Here is a tiny trained network, its code and every weight. The questions are about switching its units off for an input and a target symbol, where a switched-off unit gives its printed mean instead of its output.

import numpy as np


def w(rows, s, z=0):
    codes = np.array(rows[::2]) - 128.0
    scale = np.full(codes.shape[1], s)
    scale[-1] = z or s
    return codes * scale


def norm(h):
    return h / np.sqrt((h * h).mean(-1, keepdims=True) + 1e-5)


def f(y):
    return y / 2 * (1 + np.tanh(0.7978845608 * (y + 0.044715 * y**3)))


def softmax(a):
    e = np.exp(a - a.max(-1, keepdims=True))
    return e / e.sum(-1, keepdims=True)


def log_softmax(a):
    a = a - a.max(-1, keepdims=True)
    return a - np.log(np.exp(a).sum(-1, keepdims=True))


def net(x, mask):
    ids = ['βηπστφψω'.index(c) for c in x.split()]
    T = len(ids)
    res = E[ids] + P[:T]
    u = 0
    for l in range(3):
        q, k, v = (norm(res) @ M[l].T for M in (Q, K, V))
        z = softmax(np.where(np.tri(T) > 0, q @ k.T / 3**0.5, -1e9)) @ v
        res = res + np.where(mask[u], z, O[l][:, -1]) @ O[l][:, :-1]
        u += 1
        y = f(norm(res) @ A[l][:, :-1].T + A[l][:, -1])
        res = res + np.where(mask[u : u + 4], y, B[l][:, -1]) @ B[l][:, :-1]
        u += 4
    return log_softmax(norm(res)[-1] @ U[:, :-1].T + U[:, -1])


Q, K, V, O, A, B = {}, {}, {}, {}, {}, {}
E = w([
[54,135,62,145,125,175,135],'β',
[125,127,159,29,124,146,84],'η',
[131,143,159,136,141,97,92],'π',
[165,253,84,98,78,96,141],'σ',
[90,68,147,176,118,67,156],'τ',
[140,91,111,70,118,139,175],'φ',
[112,107,98,153,91,157,24],'ψ',
[69,97,228,187,107,159,104],'ω',
],0.027)
P = w([
[141,122,97,155,253,87,134],'0',
[74,143,117,108,129,121,149],'1',
[99,138,116,114,126,134,141],'2',
[89,134,119,123,122,133,131],'3',
[106,139,123,131,118,148,137],'4',
[111,140,122,125,117,144,130],'5',
[109,140,118,133,123,145,131],'6',
[113,148,117,123,113,137,133],'7',
[105,150,112,126,115,144,125],'8',
],0.013)
Q[0] = w([
[19,233,167,120,122,29,107],'L0H1',
[54,226,24,235,9,150,58],'L0H1',
[35,238,181,173,238,187,220],'L0H1',
],0.016)
K[0] = w([
[82,73,95,167,122,53,25],'L0H1',
[190,96,65,236,227,171,65],'L0H1',
[105,200,120,229,3,107,114],'L0H1',
],0.019)
V[0] = w([
[171,145,157,231,119,52,101],'L0H1',
[254,246,78,195,121,84,207],'L0H1',
[205,28,49,13,75,33,55],'L0H1',
],0.0085)
O[0] = w([
[97,209,42,103,146,8,90,112],'L0H1',
[3,251,89,128,142,219,83,2],'L0H1',
[228,94,132,253,166,172,137,179],'L0H1',
],0.0067,0.0095)
A[0] = w([
[176,145,150,65,198,147,81,184],'L0N1',
[87,137,58,57,143,146,178,3],'L0N2',
[124,181,123,214,75,101,209,246],'L0N3',
[99,129,250,79,121,117,86,112],'L0N4',
],0.021,0.0041)
B[0] = w([
[198,82,248,73,118,4,112,167],'L0N1',
[41,51,64,76,138,221,235,150],'L0N2',
[101,17,175,32,93,75,185,247],'L0N3',
[202,113,197,135,64,105,253,187],'L0N4',
],0.012,0.011)
Q[1] = w([
[44,148,1,248,184,160,38],'L1H1',
[119,104,188,205,147,117,160],'L1H1',
[194,217,158,165,110,161,61],'L1H1',
],0.022)
K[1] = w([
[96,116,135,126,251,100,197],'L1H1',
[117,102,151,170,128,148,110],'L1H1',
[183,175,159,97,169,136,138],'L1H1',
],0.031)
V[1] = w([
[168,126,151,96,5,170,126],'L1H1',
[96,135,127,196,116,134,65],'L1H1',
[105,109,209,204,173,170,133],'L1H1',
],0.019)
O[1] = w([
[201,157,61,209,170,55,156,254],'L1H1',
[96,80,39,179,141,205,133,37],'L1H1',
[101,110,143,194,246,182,122,52],'L1H1',
],0.012,0.0069)
A[1] = w([
[141,204,38,150,140,112,65,185],'L1N1',
[63,126,42,56,144,177,112,228],'L1N2',
[90,253,186,54,201,102,130,102],'L1N3',
[44,183,215,161,149,62,132,2],'L1N4',
],0.019,0.0043)
B[1] = w([
[202,131,206,94,53,132,89,141],'L1N1',
[171,123,222,91,19,184,175,254],'L1N2',
[251,187,21,106,180,156,149,190],'L1N3',
[67,84,148,253,147,77,149,228],'L1N4',
],0.016,0.0048)
Q[2] = w([
[78,188,145,45,244,116,192],'L2H1',
[89,106,114,142,69,169,109],'L2H1',
[162,2,117,135,73,194,82],'L2H1',
],0.02)
K[2] = w([
[191,30,51,121,74,112,103],'L2H1',
[91,149,72,105,143,145,138],'L2H1',
[118,251,158,69,198,161,14],'L2H1',
],0.019)
V[2] = w([
[168,133,152,16,160,107,253],'L2H1',
[75,251,184,138,215,80,181],'L2H1',
[52,252,131,96,106,209,65],'L2H1',
],0.015)
O[2] = w([
[57,86,41,148,178,158,30,210],'L2H1',
[25,121,78,145,47,142,187,117],'L2H1',
[138,64,152,229,63,7,147,4],'L2H1',
],0.012,0.02)
A[2] = w([
[174,119,144,164,39,113,125,112],'L2N1',
[169,165,105,154,191,74,106,129],'L2N2',
[113,133,178,204,79,97,189,101],'L2N3',
[3,138,170,126,166,36,64,3],'L2N4',
],0.028,0.0041)
B[2] = w([
[83,163,71,130,154,142,50,206],'L2N1',
[149,95,126,223,3,144,159,188],'L2N2',
[66,235,164,112,153,128,104,185],'L2N3',
[4,27,107,141,197,20,179,253],'L2N4',
],0.02,0.012)
U = w([
[62,99,182,57,3,231,173,1],'β',
[220,99,243,68,112,120,134,168],'η',
[172,163,78,182,50,120,225,165],'π',
[177,202,27,3,101,85,189,42],'σ',
[92,56,111,128,158,71,183,211],'τ',
[148,148,55,114,209,229,148,58],'φ',
[111,150,148,91,65,137,18,136],'ψ',
[95,241,190,127,123,152,201,143],'ω',
],0.0069,0.0026)

Each question gives the input, a string of symbols that net reads in full, and the target symbol t.
The units are the heads (3 rows each of Q, K, V and O) and the neurons (one row each of A and B). Each row of codes is followed by its name. A weight is (code - 128) times the scale printed after its matrix; where a second scale follows, it is the last column's (O, A, B and U).
mask holds one flag per unit, layer by layer, with each layer's heads first. A switched-off unit (its flag False) gives its mean, the last column of its rows in O or B, instead of its output. The means were averaged over made-up inputs and are rounded, as every weight is.
A unit's drop is (log p(t) with every unit on - log p(t) with that unit switched off) / (log p(t) with every unit on - log p(t) with every unit switched off).
The circuit of an input: a set's keep is (log p(t) with only the set's units on - log p(t) with every unit switched off) / (log p(t) with every unit on - log p(t) with every unit switched off). Starting from the 12 units with the biggest drops (on a tie, the unit counted first), units are removed one at a time, each time the one whose removal leaves the highest keep (on an exact tie, the one counted first), for as long as the keep stays at least 0.8.
circuit, biggest first: the units of the circuit, biggest drop first
unit that matters most: the unit with the biggest drop
k most important neurons: the k neurons with the biggest drops, biggest first
k most important neurons of layer l: the k neurons of layer l with the biggest drops, biggest first
input π σ φ π, target π: 2 most important neurons : (L2N2 L1N3)
input β τ ψ σ τ ω σ, target π: circuit, biggest first : (L1H1 L2N2)
input ω η β σ τ τ η ψ, target σ: circuit, biggest first : (L1H1 L2H1 L1N4)
input ω τ ψ τ τ φ, target σ: circuit, biggest first : (L1H1 L0H1 L2N2 L0N3)
input φ τ η β ψ, target ω: circuit, biggest first : (L0N3 L0H1 L1H1 L2H1)
input η ψ ω π τ, target φ: circuit, biggest first : (L2N4 L2H1)
input ψ β π ψ η τ ω, target ω: most important neuron : (L0N3)
input σ σ φ π η τ β, target β: circuit, biggest first : (L1N2 L0N2 L0H1)
input ω η ψ η π σ β β, target σ: circuit, biggest first : (L0H1 L1H1 L2N4)
input τ ψ β φ η η η, target ψ: 3 most important neurons : (L2N1 L0N3 L2N4)
input ψ τ τ π, target η: circuit, biggest first : (L1H1 L2H1 L0N3 L0N4)
input ψ β φ φ τ φ, target η: circuit, biggest first : (L2H1 L0N3 L0N4 L1H1)
input β τ φ π ω τ ω φ ψ, target π: 2 most important neurons of layer 1 : (L1N2 L1N3)
input ψ φ ω, target η: circuit, biggest first : (L2H1 L0N3 L1H1 L0N4)
input τ τ ω σ σ ω, target ω: unit that matters most : L0N4
input τ φ η ψ π ψ ψ, target ψ: 2 most important neurons of layer 0 : (L0N4 L0N3)
input π ω ψ, target β: circuit, biggest first : (L0H1 L1H1 L0N3)
input ψ η ω, target η: 2 most important neurons : (L0N4 L0N3)
input τ η τ τ ψ σ, target ψ: 4 most important neurons : (L2N1 L0N4 L2N4 L0N3)
input τ σ ψ τ τ, target ψ: unit that matters most : L2H1
input ψ τ φ τ, target η: 2 most important neurons of layer 0 : (L0N3 L0N4)
